Known rows, with every way that one mark hangs from another
J907{J282{J755{J885}} J749{J23} J887{J843}}: [ 0.47 -3.00  0.54 -0.02 -3.35 -1.83 -2.23  0.27 -1.21 -1.95  2.97  1.67
  0.00 -1.14 -2.21  2.14 -4.48 -1.32  0.92 -2.71 -0.46 -0.61]
J885{J755 J907}: [ 1.71  4.54 -0.94 -2.36 -1.12  0.35 -2.83  0.49  1.33  0.14 -2.19 -0.09
 -1.31 -1.77 -4.02 -1.98 -1.01 -3.05 -1.41 -0.89 -0.51  0.05]
J282{J755{J885{J749}}}: [-0.28  2.09  0.41 -0.19  1.02  0.37 -0.35 -1.04  0.00 -1.26 -1.91  0.32
 -1.87 -2.91 -0.95  1.73 -4.87  0.15 -0.41 -2.22 -0.93 -2.38]
J885{J749 J755}: [ 2.77  3.75 -0.81 -1.83 -0.69  1.32 -1.22  0.33  1.44  0.89 -2.11 -0.19
 -2.72 -3.06 -1.48 -2.16 -2.28  0.41  0.21 -0.29 -1.88 -0.59]
J885{J749}: [ 3.27  2.44  0.27 -1.25  2.01  0.14 -1.52 -0.37  0.10  1.05 -3.60  0.21
 -2.25 -1.73 -0.16 -1.15 -2.78  0.38 -0.40 -0.71 -3.18  0.18]
J23{J749 J907}: [ 2.36  0.54 -1.60 -1.53  4.06  2.26 -2.45 -1.32  0.76  1.91 -1.50  1.27
 -3.05 -0.96  2.04 -0.47 -2.20 -0.25 -0.79 -1.91 -1.19  2.88]
J23{J749 J907{J282}}: [ 2.40 -0.57 -1.14 -1.90  2.23  0.18 -3.35 -1.91  1.38  1.70  0.49  0.94
 -2.40  0.25  1.89  0.75 -1.65  0.34 -0.94 -3.08 -1.11  3.49]
J23{J749 J907{J282 J887{J843}}}: [ 2.85 -1.42 -0.90 -0.31  1.47  1.72 -2.80 -0.51  2.25  2.54  2.06  2.17
 -1.88  0.76  2.58  0.26 -1.62 -0.56  0.82 -2.24  0.43  3.96]
J887{J23{J749 J907{J282}} J843}: [ 3.90 -1.23 -1.73 -1.17  2.49 -0.33 -2.36 -1.34  2.96  0.15  1.27  1.27
 -3.09  0.12  4.03 -0.67 -1.69  0.65  0.21 -1.89  0.14  3.76]
J749{J23 J907{J887}}: [ 1.83  0.42  0.82 -0.68 -1.85 -0.47 -3.69  1.10 -2.13  1.51 -1.96  0.67
  0.07  0.15 -3.80 -1.65  0.87 -3.54 -0.79 -0.10 -0.55 -0.23]
J887{J23}: [ 3.61  2.42  0.18 -2.88  3.70 -0.29 -0.70 -2.38  0.64 -0.69 -1.94 -0.16
 -1.83 -1.97 -1.13 -2.29  0.05 -1.13 -1.20  0.11 -1.35 -0.57]
J755{J885{J907}}: [ 1.10  3.46  1.06 -1.96  1.16 -1.53 -3.38  0.28 -0.76 -2.41 -3.97  1.11
 -1.19 -0.91 -2.68  1.59 -3.14 -3.47 -2.11 -1.49 -1.00 -1.69]
J885{J23 J749 J755 J907{J282 J887{J843}}}: [ 3.32  1.19 -2.60 -0.31 -6.46 -1.13 -2.75  2.51  2.56  1.64  0.68 -0.07
  0.11 -0.41 -2.69 -1.81 -2.51 -1.34  0.82 -1.46  0.69  0.69]
J749{J23 J907{J282{J755{J885}} J887{J843}}}: [-1.62 -1.67  1.20  0.97 -5.22 -2.20 -3.43  1.61 -1.03 -1.59  0.96  1.59
  0.19  0.07 -3.28  2.54 -1.35 -2.80 -0.03 -2.33  2.06 -1.05]
J23{J907}: [ 2.96  1.81 -1.41 -1.93  4.11  1.71 -2.48 -1.53  0.93  0.89 -3.53  1.15
 -2.80 -0.45 -0.12 -0.78  0.16 -0.58 -1.41 -1.23 -2.70  1.07]
J755{J885{J749{J907}}}: [ 0.41  2.88  1.79 -0.70 -0.56 -1.98 -3.09  1.45 -1.34 -1.70 -4.47  0.92
 -1.96 -0.57 -0.69  1.65 -4.59 -2.34 -0.96 -0.43 -1.84 -1.50]
J749{J23 J907{J282{J755}}}: [-0.55 -0.93 -0.13 -0.49 -4.16 -3.09 -3.59 -0.19 -1.44  0.13 -0.30 -0.47
 -0.17 -0.15 -3.90  0.66  0.00 -1.15 -1.67 -2.71 -0.76  1.04]
J887{J23 J843}: [ 3.88  1.69 -0.19 -1.79  3.17 -0.23 -0.82 -1.08  1.44 -1.54 -2.22  1.00
 -2.80 -2.24  0.36 -2.29 -0.43 -0.54 -0.22  0.54 -1.47  0.19]
J23{J907{J749}}: [ 3.32  0.68 -1.35 -2.36  3.66  0.76 -2.89 -1.45 -0.03  0.64 -2.32  1.13
 -2.33  0.03  0.38 -0.79 -3.20 -1.22 -0.89 -1.16 -4.67  2.38]
J885{J749{J23} J755 J907{J282 J887{J843}}}: [ 3.92  0.54 -1.46  0.73 -7.08 -1.06 -4.13  3.65  1.59  1.43  0.38  0.44
 -0.07 -0.03 -2.41 -2.13 -2.05 -1.37  1.21 -1.72  0.83  0.65]
J755{J885{J907{J282 J749 J887}}}: [ 1.73  0.90  2.19 -2.01 -1.11 -3.24 -3.96  0.01 -0.83 -1.06  1.37  0.80
  1.47  1.41 -3.19  2.40 -5.55 -4.97 -0.95 -2.37 -1.10 -0.14]
J907{J749}: [ 2.85  1.38  0.55 -2.85  2.56 -0.75 -2.11 -1.17 -1.18 -0.20 -1.64  0.74
 -1.58 -1.42 -1.32 -0.92 -3.88 -1.39 -0.89 -0.42 -4.74  1.48]

Rows
[ 0.05 -1.70 -1.57 -0.65 -1.17 -0.93 -3.35 -1.35  0.03 -1.73 -0.61  0.99
 -1.81 -0.58 -1.51  2.65 -0.52  0.54 -1.54 -4.21 -0.25 -1.08] : J749{J23{J907{J282{J755{J885}}}}}
[ 4.08  4.08 -0.97 -0.80 -1.51  1.13 -1.00  0.42  2.55  1.92  0.57 -1.34
  0.43 -0.77 -2.59 -3.99 -2.45 -3.56  0.50 -0.23  2.13 -1.13] : J885{J749 J755 J907{J887{J23}}}
[ 3.65 -1.34 -1.88 -1.73 -0.11 -1.04 -4.80 -0.73  0.17  0.46 -2.05  0.90
 -2.16  0.61 -0.72 -0.27  1.55  0.84 -1.48 -2.65 -2.31  1.39] : J749{J23{J907{J282}}}
[ 0.54  0.19 -0.38  0.48 -1.23 -0.42 -1.55  0.14 -1.38 -1.48 -2.32  0.29
 -1.92 -3.17 -1.45  0.97 -3.96  0.81 -0.35 -2.49 -0.81 -2.74] : J282{J755{J885{J749{J23}}}}
[ 2.71 -0.31 -1.43  0.03  3.40  3.76 -2.06 -0.22  1.73  2.62  0.10  2.41
 -2.37 -0.43  2.62 -0.88 -2.00 -1.12  1.00 -1.21  0.37  3.11] : J23{J749 J907{J887{J843}}}
[ 4.51 -0.10 -1.52 -1.76  2.41 -0.88 -2.47 -1.58  3.08 -0.77 -0.86  1.21
 -2.87  0.56  1.97 -1.01  0.64  0.22 -0.59 -1.12 -1.41  1.97] : J887{J23{J907{J282}} J843}
[ 2.49  3.59  0.07 -0.73 -2.22  0.80 -0.71  0.67  1.77  1.84  0.39 -1.12
 -0.46 -0.67 -2.12 -3.80 -1.53 -3.43  0.58  1.03  1.55 -1.04] : J885{J749{J907{J887{J23}}} J755}
[ 2.05 -0.02  0.41  0.39 -2.23 -0.23 -3.90  2.60 -1.48  0.54 -2.45  1.86
 -0.83 -0.10 -2.41 -1.54  0.32 -3.08  0.06  0.25 -0.61  0.68] : J749{J23 J907{J887{J843}}}
[ 1.67  0.52 -2.20 -2.36 -4.87 -0.66 -2.72  0.25  1.49  2.52  3.65 -0.68
  0.73 -1.08 -3.49 -1.35 -1.93 -2.61 -0.22 -2.58  2.86  1.43] : J885{J23{J749} J755 J907{J282 J887}}
[ 0.89 -0.76  0.81 -1.52  0.00 -0.50 -0.94 -2.70  0.15  2.00  4.04 -0.24
  1.15 -0.41 -3.17  0.49 -3.26 -2.05 -0.04 -2.56 -1.67  1.53] : J907{J282{J755} J749 J887}
[ 0.87  0.72  1.08  0.14  0.11  0.82 -2.52  1.51 -0.30  1.82 -0.04  1.88
 -1.13 -0.37  0.19 -0.69 -2.85 -3.43  0.59 -0.16  0.88  2.81] : J23{J749{J907{J887{J843}}}}
[ 3.12 -1.47 -2.12  0.05 -1.56 -0.42 -2.82  0.91  1.76 -0.35 -1.12  1.89
 -1.89  0.57  1.46  1.66 -2.67  0.56  0.52 -1.83 -0.51 -0.66] : J755{J885{J23{J907{J282 J887{J843}}} J749}}
[ 2.06  1.32 -0.84 -1.72 -0.10 -1.37 -1.77  0.07 -0.85 -1.79 -4.07  0.49
 -2.54 -2.63 -0.74  0.77 -3.87  0.76 -0.82 -0.92 -2.07 -2.79] : J755{J885{J23 J749}}
[ 0.33 -2.66 -1.32  1.03 -1.81  0.71 -2.96 -0.25  0.93 -0.91  0.98  2.15
 -1.15 -0.14 -0.99  2.14 -0.39 -0.57  0.17 -3.44  1.52 -0.77] : J749{J23{J907{J282{J755{J885}} J887{J843}}}}
[ 2.74  1.57 -0.08 -0.03 -2.18 -2.36 -4.54  2.49 -1.85 -1.79 -4.72  0.68
 -1.32 -0.81 -1.57  0.65 -4.66 -1.58 -1.04 -1.90 -1.14 -2.15] : J755{J885{J749{J23} J907}}
[-0.97  1.35 -1.66 -1.24 -1.21 -1.57 -2.06 -0.74 -0.65 -2.16 -2.19 -0.11
 -0.31 -2.20 -4.10  1.55 -3.30 -2.39 -2.21 -2.78  0.55 -2.32] : J282{J755{J885{J23 J907}}}
[ 0.98 -0.56 -2.26  1.06 -0.34  1.10 -2.35 -0.11 -0.26 -0.82 -2.91  0.74
 -2.47 -1.50  0.38  1.13 -3.38  1.04 -0.53 -3.23 -0.76 -1.79] : J282{J755{J885{J749{J23{J907}}}}}
[-0.15 -0.94  0.12  0.08 -1.62 -2.40 -1.32 -0.68  1.48 -0.22  2.98 -0.01
 -1.03 -0.53  0.94  0.11 -3.15 -1.33  0.06 -2.12  2.06  3.35] : J887{J23{J749{J907{J282{J755}}}} J843}
[ 3.28  0.38  0.70 -1.23  1.91  0.86 -1.65  0.01 -0.12  0.76 -0.21  1.89
 -1.04 -0.99 -0.87 -1.42 -3.55 -2.44  0.89  0.28 -3.16  1.80] : J907{J749 J887{J843}}
